Here is a tiny trained network, its code and every weight. The questions are about switching its units off for an input and a target symbol, where a switched-off unit gives its printed mean instead of its output.

import numpy as np


def w(rows, s, z=0):
    codes = np.array(rows[::2]) - 128.0
    scale = np.full(codes.shape[1], s)
    scale[-1] = z or s
    return codes * scale


def f(y):
    return np.maximum(y, 0)


def softmax(a):
    e = np.exp(a - a.max(-1, keepdims=True))
    return e / e.sum(-1, keepdims=True)


def log_softmax(a):
    a = a - a.max(-1, keepdims=True)
    return a - np.log(np.exp(a).sum(-1, keepdims=True))


def net(x, mask):
    ids = ['γδεζθμψω'.index(c) for c in x.split()]
    T = len(ids)
    res = E[ids] + P[:T]
    u = 0
    for l in range(2):
        r = res
        for j in range(3):
            rows = slice(3 * j, 3 * j + 3)
            q, k, v = (r @ M[l][rows].T for M in (Q, K, V))
            z = softmax(np.where(np.tri(T) > 0, q @ k.T / 3**0.5, -1e9)) @ v
            o = O[l][rows]
            res = res + np.where(mask[u + j], z, o[:, -1]) @ o[:, :-1]
        u += 3
        y = f(res @ A[l][:, :-1].T + A[l][:, -1])
        res = res + np.where(mask[u : u + 8], y, B[l][:, -1]) @ B[l][:, :-1]
        u += 8
    return log_softmax(res[-1] @ U[:, :-1].T + U[:, -1])


Q, K, V, O, A, B = {}, {}, {}, {}, {}, {}
E = w([
[246,61,89,177],'γ',
[165,30,119,85],'δ',
[78,66,245,97],'ε',
[216,245,101,112],'ζ',
[117,163,204,63],'θ',
[167,206,135,71],'μ',
[90,222,175,6],'ψ',
[181,96,119,26],'ω',
],0.016)
P = w([
[36,202,70,224],'0',
[88,164,38,174],'1',
[114,148,49,159],'2',
[138,129,63,148],'3',
[152,128,81,139],'4',
[165,120,98,127],'5',
[178,117,119,122],'6',
[189,117,137,116],'7',
[202,116,156,115],'8',
[210,112,178,103],'9',
[216,115,200,98],'10',
[227,109,219,88],'11',
[237,108,231,83],'12',
[246,106,253,72],'13',
],0.011)
Q[0] = w([
[90,143,144,123],'L0H1',
[178,50,111,154],'L0H1',
[154,164,88,169],'L0H1',
[198,22,100,25],'L0H2',
[165,160,143,104],'L0H2',
[10,228,74,169],'L0H2',
[145,74,158,157],'L0H3',
[147,135,120,88],'L0H3',
[92,146,41,124],'L0H3',
],0.011)
K[0] = w([
[109,118,150,142],'L0H1',
[154,27,70,222],'L0H1',
[131,170,62,103],'L0H1',
[201,158,213,111],'L0H2',
[176,112,104,125],'L0H2',
[10,127,39,238],'L0H2',
[154,141,168,194],'L0H3',
[115,99,188,161],'L0H3',
[92,136,98,158],'L0H3',
],0.012)
V[0] = w([
[158,95,128,148],'L0H1',
[169,95,155,148],'L0H1',
[44,28,109,167],'L0H1',
[111,184,191,90],'L0H2',
[158,238,121,109],'L0H2',
[2,154,102,186],'L0H2',
[65,108,74,191],'L0H3',
[208,49,134,119],'L0H3',
[143,117,112,87],'L0H3',
],0.0091)
O[0] = w([
[151,168,166,173,171],'L0H1',
[90,172,129,148,169],'L0H1',
[77,140,143,166,104],'L0H1',
[179,127,172,105,119],'L0H2',
[255,199,120,50,142],'L0H2',
[106,173,159,175,6],'L0H2',
[148,175,164,103,104],'L0H3',
[124,66,78,122,214],'L0H3',
[130,95,140,98,140],'L0H3',
],0.0095,0.012)
A[0] = w([
[30,110,207,173,10],'L0N1',
[144,156,172,219,250],'L0N2',
[175,38,73,210,45],'L0N3',
[106,133,255,103,109],'L0N4',
[238,244,214,51,41],'L0N5',
[104,88,47,160,18],'L0N6',
[169,118,58,171,12],'L0N7',
[212,140,150,174,3],'L0N8',
],0.0054,0.005)
B[0] = w([
[132,67,142,165,141],'L0N1',
[141,159,11,180,167],'L0N2',
[95,100,72,97,254],'L0N3',
[180,118,64,3,149],'L0N4',
[28,51,86,196,225],'L0N5',
[157,34,113,96,162],'L0N6',
[46,94,61,74,175],'L0N7',
[47,121,169,97,158],'L0N8',
],0.0056,0.0079)
Q[1] = w([
[159,111,211,180],'L1H1',
[153,86,122,166],'L1H1',
[29,58,209,168],'L1H1',
[182,112,26,187],'L1H2',
[132,89,165,99],'L1H2',
[39,107,70,96],'L1H2',
[93,131,152,219],'L1H3',
[114,152,223,150],'L1H3',
[2,29,96,162],'L1H3',
],0.009)
K[1] = w([
[60,150,255,43],'L1H1',
[152,40,196,129],'L1H1',
[4,58,166,198],'L1H1',
[200,120,75,184],'L1H2',
[154,57,135,77],'L1H2',
[101,114,106,108],'L1H2',
[73,149,148,228],'L1H3',
[131,231,88,225],'L1H3',
[147,80,196,163],'L1H3',
],0.009)
V[1] = w([
[160,121,116,174],'L1H1',
[155,118,160,185],'L1H1',
[46,95,139,115],'L1H1',
[129,124,131,158],'L1H2',
[130,100,155,77],'L1H2',
[73,170,165,107],'L1H2',
[58,164,73,99],'L1H3',
[106,99,154,167],'L1H3',
[253,85,31,207],'L1H3',
],0.011)
O[1] = w([
[81,104,168,59,163],'L1H1',
[134,68,54,157,108],'L1H1',
[187,142,80,126,99],'L1H1',
[100,133,154,83,129],'L1H2',
[152,193,67,198,124],'L1H2',
[163,66,14,75,10],'L1H2',
[230,138,134,69,120],'L1H3',
[100,170,199,184,106],'L1H3',
[93,254,22,144,249],'L1H3',
],0.0052,0.018)
A[1] = w([
[158,217,135,97,94],'L1N1',
[208,86,197,160,73],'L1N2',
[1,157,128,147,151],'L1N3',
[129,18,169,156,89],'L1N4',
[190,163,117,203,254],'L1N5',
[68,148,160,16,144],'L1N6',
[11,84,99,161,111],'L1N7',
[30,148,86,163,50],'L1N8',
],0.0093,0.0071)
B[1] = w([
[93,75,160,161,194],'L1N1',
[177,60,119,74,170],'L1N2',
[152,139,160,146,219],'L1N3',
[27,228,82,108,219],'L1N4',
[80,108,242,63,244],'L1N5',
[141,109,195,178,217],'L1N6',
[165,57,115,178,253],'L1N7',
[254,141,105,122,219],'L1N8',
],0.0092,0.0066)
U = w([
[174,125,122,148,72],'γ',
[166,4,155,183,40],'δ',
[30,74,132,147,80],'ε',
[74,189,125,79,130],'ζ',
[134,112,255,167,245],'θ',
[108,136,154,93,126],'μ',
[168,30,181,64,32],'ψ',
[105,74,76,64,202],'ω',
],0.0089,0.011)

Each question gives the input, a string of symbols that net reads in full, and the target symbol t.
The units are the heads (3 rows each of Q, K, V and O) and the neurons (one row each of A and B). Each row of codes is followed by its name. A weight is (code - 128) times the scale printed after its matrix; where a second scale follows, it is the last column's (O, A, B and U).
mask holds one flag per unit, layer by layer, with each layer's heads first. A switched-off unit (its flag False) gives its mean, the last column of its rows in O or B, instead of its output. The means were averaged over made-up inputs and are rounded, as every weight is.
A unit's drop is (log p(t) with every unit on - log p(t) with that unit switched off) / (log p(t) with every unit on - log p(t) with every unit switched off).
top k neurons: the k neurons with the biggest drops, biggest first
top k neurons in layer l: the k neurons of layer l with the biggest drops, biggest first
which heads matter: for each layer, one digit per head in row order, 1 if its drop is at least 0.15 and else 0, layers parted by /
input γ μ δ δ δ ω δ γ γ θ ψ γ ε, target ψ: which heads matter -> 110 / 100
input γ ψ δ θ θ γ δ γ γ ψ θ ω γ θ, target ω: top 2 neurons in layer 1 -> [L1N5; L1N3]
input ε ε δ θ ε ε μ ζ δ ψ μ ψ ζ, target ψ: which heads matter -> 100 / 001
input γ δ ψ, target θ: which heads matter -> 010 / 000
input γ ζ γ γ μ, target θ: which heads matter -> 000 / 110
input γ γ ε ζ ζ γ γ δ ε ζ γ δ δ ε, target ε: which heads matter -> 011 / 001
input δ ζ ζ γ δ θ δ ψ δ θ θ θ, target ω: which heads matter -> 111 / 011
input γ ω δ γ ζ γ δ γ γ γ ε ε δ, target ε: top 3 neurons -> [L1N4; L1N8; L0N3]
input δ δ γ ψ, target ψ: which heads matter -> 100 / 011
input δ γ ω θ γ γ γ γ ε, target ε: which heads matter -> 011 / 001
input γ γ ε γ γ γ ζ γ, target ζ: which heads matter -> 010 / 001
input δ ω γ ω ω γ ψ δ ψ γ, target ψ: which heads matter -> 110 / 011
input ε γ ζ, target θ: top 2 neurons in layer 0 -> [L0N2; L0N3]
input γ γ γ θ γ, target θ: top 2 neurons in layer 0 -> [L0N6; L0N3]
input ψ γ ψ γ γ ε γ ε ε, target ω: top 3 neurons -> [L1N4; L0N4; L1N2]
input γ γ γ γ, target γ: top 4 neurons -> [L1N8; L1N3; L1N7; L1N4]
input δ δ γ δ θ, target θ: top 2 neurons -> [L1N6; L1N4]
input γ ε γ γ δ ε ε γ ψ μ, target ψ: top neuron -> [L0N5]
input ζ δ γ, target θ: top 3 neurons in layer 1 -> [L1N5; L1N4; L1N3]
input γ δ δ θ γ μ ζ γ γ, target ζ: top neuron in layer 0 -> [L0N5]
